4.29, 1.10, 0.52, -0.87, 0.18, -1.24, 0.17, 1.78, 0.36 -> X
0.78, 0.95, -0.08, -0.75, 0.19, -1.12, 0.18, 1.83, 0.51 -> A
2.32, 1.07, 0.26, -0.84, 0.14, -1.17, 0.18, 1.80, 0.37 -> D
0.19, 0.92, -0.42, -0.11, 0.57, -0.81, 0.35, 1.86, 1.03 -> C
9.40, 1.49, 0.39, -0.86, 0.05, -1.23, 0.26, 1.98, 0.30 -> R
diff C: 0.19, 0.93, -0.42, -0.11, 0.57, -0.81, 0.35, 1.86, 1.03  1, 0.92
diff X: 4.29, 1.10, 0.52, -0.87, 0.18, -1.24, 0.17, 1.78, 0.35  8, 0.36

-1.68, 3.63, 2.24, 3.91, -3.33, -3.55, 2.86, 4.81, 0.21, 8.58, -2.59, 5.24, -1.74, -1.10, 2.02, 1.23, -4.39, 2.34, -2.15, -3.45, 2.78, -2.41, 1.12, -0.10, 1.54, -2.10, -2.18, -3.46, -2.43, -1.22, -2.58, 0.24, 2.67, -0.56, -3.04, 3.06, 7.58, 4.49, 5.20, 2.46, 0.91, -4.65, 3.34, -2.51, 0.31, 2.44, 8.47, -0.25, -4.75, -3.71, 3.90, -7.82, -5.05, 0.34, -1.10, -1.18, 1.91, -0.69, 2.52, -0.80, 0.65 : Q
0.01, 2.66, -6.32, -1.95, -3.15, -2.57, -3.02, -0.93, 2.41, -5.46, -0.21, -2.77, 6.58, -2.07, -2.30, 7.24, 1.41, 1.07, -8.06, 1.70, 2.26, -5.90, -5.97, 4.92, -2.94, 0.39, 1.12, -3.59, 1.77, 0.84, -1.06, -5.32, -4.44, 1.08, 2.07, 0.73, 1.03, 0.45, 2.45, 2.94, 0.86, -2.65, -5.81, 4.74, 5.25, -2.77, 0.11, -0.93, -2.23, -2.91, -5.11, -4.63, -1.35, 2.08, -5.83, -2.37, -4.64, 9.83, 1.72, 1.97, -1.45 : M
-1.68, 3.63, 2.24, 3.91, -3.33, -3.55, 2.86, 4.81, 0.21, 8.58, -2.59, 5.24, -1.74, -1.10, 2.02, 1.23, -4.39, 2.34, -2.15, -3.45, 2.78, -2.41, 1.12, -0.10, 1.54, -2.10, -2.18, -3.46, -2.43, -1.22, -2.58, 0.24, 2.67, -0.56, -3.04, 3.06, 7.58, 4.49, 5.20, 2.46, 0.91, 0.21, -1.33, -3.52, 1.62, 6.67, 2.60, -5.29, 0.71, -6.19, 1.81, -4.14, -0.86, -2.40, -2.72, -0.50, 6.68, -2.31, -1.55, 1.47, -1.07 : U
diff Q: -1.68, 3.63, 2.24, 3.91, -3.33, -3.55, 2.86, 4.81, 0.21, 8.58, -2.59, 5.24, -1.74, -1.10, 2.02, 1.23, -4.39, 2.34, -2.15, -3.45, 2.78, -2.41, 1.12, -0.10, 1.54, -2.10, -2.18, -3.46, -2.43, -1.22, -2.58, 0.24, 2.67, -0.56, -3.04, 3.06, 7.58, 4.49, 5.20, 2.46, 0.91, -4.66, 3.34, -2.51, 0.31, 2.44, 8.47, -0.25, -4.75, -3.71, 3.90, -7.82, -5.05, 0.34, -1.10, -1.18, 1.91, -0.69, 2.52, -0.80, 0.65  41, -4.65
diff M: 0.01, 2.66, -6.32, -1.95, -3.15, -2.57, -3.02, -0.93, 2.41, -5.46, -0.21, -2.77, 6.59, -2.07, -2.30, 7.24, 1.41, 1.07, -8.06, 1.70, 2.26, -5.90, -5.97, 4.92, -2.94, 0.39, 1.12, -3.59, 1.77, 0.84, -1.06, -5.32, -4.44, 1.08, 2.07, 0.73, 1.03, 0.45, 2.45, 2.94, 0.86, -2.65, -5.81, 4.74, 5.25, -2.77, 0.11, -0.93, -2.23, -2.91, -5.11, -4.63, -1.35, 2.08, -5.83, -2.37, -4.64, 9.83, 1.72, 1.97, -1.45  12, 6.58

1.31, -0.03, -2.70, 3.44, -0.49, -3.98, 0.57, -0.76, -1.61, -1.51  F
-8.39, -2.48, 1.12, -0.67, 2.23, 2.35, 5.53, 1.86, -0.36, 1.34  S
-2.08, 1.91, 1.03, -4.20, -2.17, 1.44, -0.01, -1.76, 2.15, -0.40  B
0.08, -1.74, -2.99, 0.34, -1.96, -3.43, 1.34, -1.25, -1.57, -1.81  E
-2.08, 1.91, 1.03, -4.28, -2.17, 1.44, -0.01, -1.76, 2.15, -0.40  J
2.09, 1.22, 0.05, 4.85, -1.44, -6.39, -3.87, -2.11, -3.37, 2.15  N
1.31, -0.03, -2.70, 3.44, -0.49, -3.98, 0.57, -0.76, -1.61, -0.66  Y
-0.39, -1.46, 0.92, 5.38, -0.81, -6.02, -0.24, -1.94, -3.86, 6.35  L
-0.28, 1.64, -0.54, -5.53, 0.20, 4.09, 2.68, 2.53, 4.41, -4.38  T
diff N: 2.09, 1.22, 0.05, 4.85, -1.44, -6.39, -3.87, -2.11, -3.37, 2.16  9, 2.15
diff J: -2.08, 1.91, 1.03, -4.28, -2.17, 1.44, -0.01, -1.76, 2.16, -0.40  8, 2.15
diff Y: 1.31, -0.03, -2.70, 3.44, -0.49, -3.98, 0.56, -0.76, -1.61, -0.66  6, 0.57

1.90, -1.83, 0.87, 0.21, 8.74 -> H
1.37, -1.83, 0.87, 0.21, -6.30 -> K
1.90, -1.83, 0.87, 0.21, -6.30 -> V
diff H: 1.90, -1.83, 0.87, 0.21, 8.75  4, 8.74
diff K: 1.37, -1.83, 0.86, 0.21, -6.30  2, 0.87
diff H: 1.90, -1.82, 0.87, 0.21, 8.74  1, -1.83
diff H: 1.90, -1.83, 0.87, 0.22, 8.74  3, 0.21

-3.45, -0.94, -3.93, 2.73, -0.41 : rez
8.59, 0.94, 7.09, 4.24, 3.22 : diso
-6.25, -1.64, -7.54, 0.94, -3.53 : Muzom
-0.03, 0.53, 1.08, -2.56, -1.68 : zer
0.80, -1.66, -1.47, 5.98, -1.09 : rovad
diff Muzom: -6.25, -1.64, -7.54, 0.95, -3.53  3, 0.94
diff diso: 8.59, 0.94, 7.09, 4.25, 3.22  3, 4.24
diff rovad: 0.80, -1.66, -1.48, 5.98, -1.09  2, -1.47

-5.71, 5.71, 4.48, 5.48, 2.99, 4.78, 1.80, 2.50, 3.01  W
3.95, 5.66, -2.84, 5.56, -2.47, -3.26, 2.46, 5.26, 5.03  Z
-0.06, 7.10, 8.44, 5.57, -0.31, 8.86, 8.45, 7.48, 4.57  G
diff Z: 3.95, 5.66, -2.85, 5.56, -2.47, -3.26, 2.46, 5.26, 5.03  2, -2.84
diff Z: 3.95, 5.66, -2.84, 5.56, -2.47, -3.26, 2.46, 5.26, 5.04  8, 5.03
diff W: -5.71, 5.71, 4.48, 5.49, 2.99, 4.78, 1.80, 2.50, 3.01  3, 5.48
diff G: -0.06, 7.10, 8.44, 5.57, -0.31, 8.87, 8.45, 7.48, 4.57  5, 8.86
diff G: -0.06, 7.10, 8.44, 5.56, -0.31, 8.86, 8.45, 7.48, 4.57  3, 5.57

-0.53, -0.44, -0.60, 0.73, -0.29, 1.07, 5.91, -0.13, 0.79, -1.58 : nupiv
-0.55, 3.60, 0.06, 1.07, -2.16, 6.09, -7.05, 7.51, -8.91, 2.45 : tafan
-7.60, -1.53, 3.38, 3.93, 1.54, 3.18, -3.35, 3.20, -3.05, -1.93 : Molig
-0.55, 3.60, 0.06, 1.07, -2.16, 3.86, -7.05, 7.51, -8.91, 2.45 : vigu
diff nupiv: -0.53, -0.44, -0.60, 0.73, -0.29, 1.08, 5.91, -0.13, 0.79, -1.58  5, 1.07
diff vigu: -0.54, 3.60, 0.06, 1.07, -2.16, 3.86, -7.05, 7.51, -8.91, 2.45  0, -0.55
diff tafan: -0.55, 3.60, 0.06, 1.07, -2.17, 6.09, -7.05, 7.51, -8.91, 2.45  4, -2.16
diff tafan: -0.55, 3.60, 0.06, 1.07, -2.16, 6.09, -7.05, 7.51, -8.92, 2.45  8, -8.91
diff Molig: -7.60, -1.53, 3.38, 3.93, 1.54, 3.18, -3.35, 3.20, -3.04, -1.93  8, -3.05
diff tafan: -0.55, 3.60, 0.06, 1.07, -2.16, 6.09, -7.05, 7.51, -8.91, 2.44  9, 2.45
diff vigu: -0.56, 3.60, 0.06, 1.07, -2.16, 3.86, -7.05, 7.51, -8.91, 2.45  0, -0.55

-0.65, -1.15, -2.56, -1.41 = Bibu
-1.93, 9.75, 5.53, 2.18 = ziv
2.08, -1.55, -1.58, -0.38 = mir
-2.61, 2.30, -1.61, 2.37 = keve
diff ziv: -1.93, 9.75, 5.53, 2.17  3, 2.18
diff keve: -2.61, 2.31, -1.61, 2.37  1, 2.30
diff keve: -2.61, 2.30, -1.60, 2.37  2, -1.61

-1.22, -0.29, 0.62, -1.60, -3.69, 1.69, -8.07, -1.86  pur
0.09, 2.16, -7.38, -2.34, 4.36, -2.32, 1.62, -3.15  rumu
-4.08, 1.07, 2.09, -1.40, 0.55, 5.10, -5.94, -1.80  nemi
-1.15, 2.41, 2.61, 2.62, -3.24, -7.10, 2.00, 1.64  sav
-4.50, 0.72, 3.71, 0.79, 2.93, 7.33, -0.63, 0.62  gor
-2.37, 4.25, 0.89, 0.47, 1.93, -6.85, 3.38, -0.53  fos
0.43, 0.01, 1.99, 2.51, -7.46, -5.18, -2.46, 1.76  nof
-1.41, -1.54, 3.73, 3.13, 1.75, 6.71, 4.15, 3.55  rifib
0.53, -1.37, 0.12, 0.16, -7.02, -0.42, -7.18, -0.23  fus
3.54, -1.71, -8.24, -1.22, 1.68, 0.67, 1.86, -1.19  gaku
4.89, -4.28, -4.30, 1.10, -0.09, 3.25, 3.90, 2.03  vek
diff rifib: -1.41, -1.54, 3.73, 3.13, 1.75, 6.72, 4.15, 3.55  5, 6.71
diff fus: 0.53, -1.37, 0.12, 0.17, -7.02, -0.42, -7.18, -0.23  3, 0.16
diff fus: 0.53, -1.37, 0.12, 0.16, -7.02, -0.42, -7.18, -0.22  7, -0.23
diff nof: 0.44, 0.01, 1.99, 2.51, -7.46, -5.18, -2.46, 1.76  0, 0.43
diff gor: -4.50, 0.72, 3.71, 0.79, 2.93, 7.33, -0.63, 0.61  7, 0.62
diff gaku: 3.54, -1.71, -8.23, -1.22, 1.68, 0.67, 1.86, -1.19  2, -8.24
diff gaku: 3.53, -1.71, -8.24, -1.22, 1.68, 0.67, 1.86, -1.19  0, 3.54

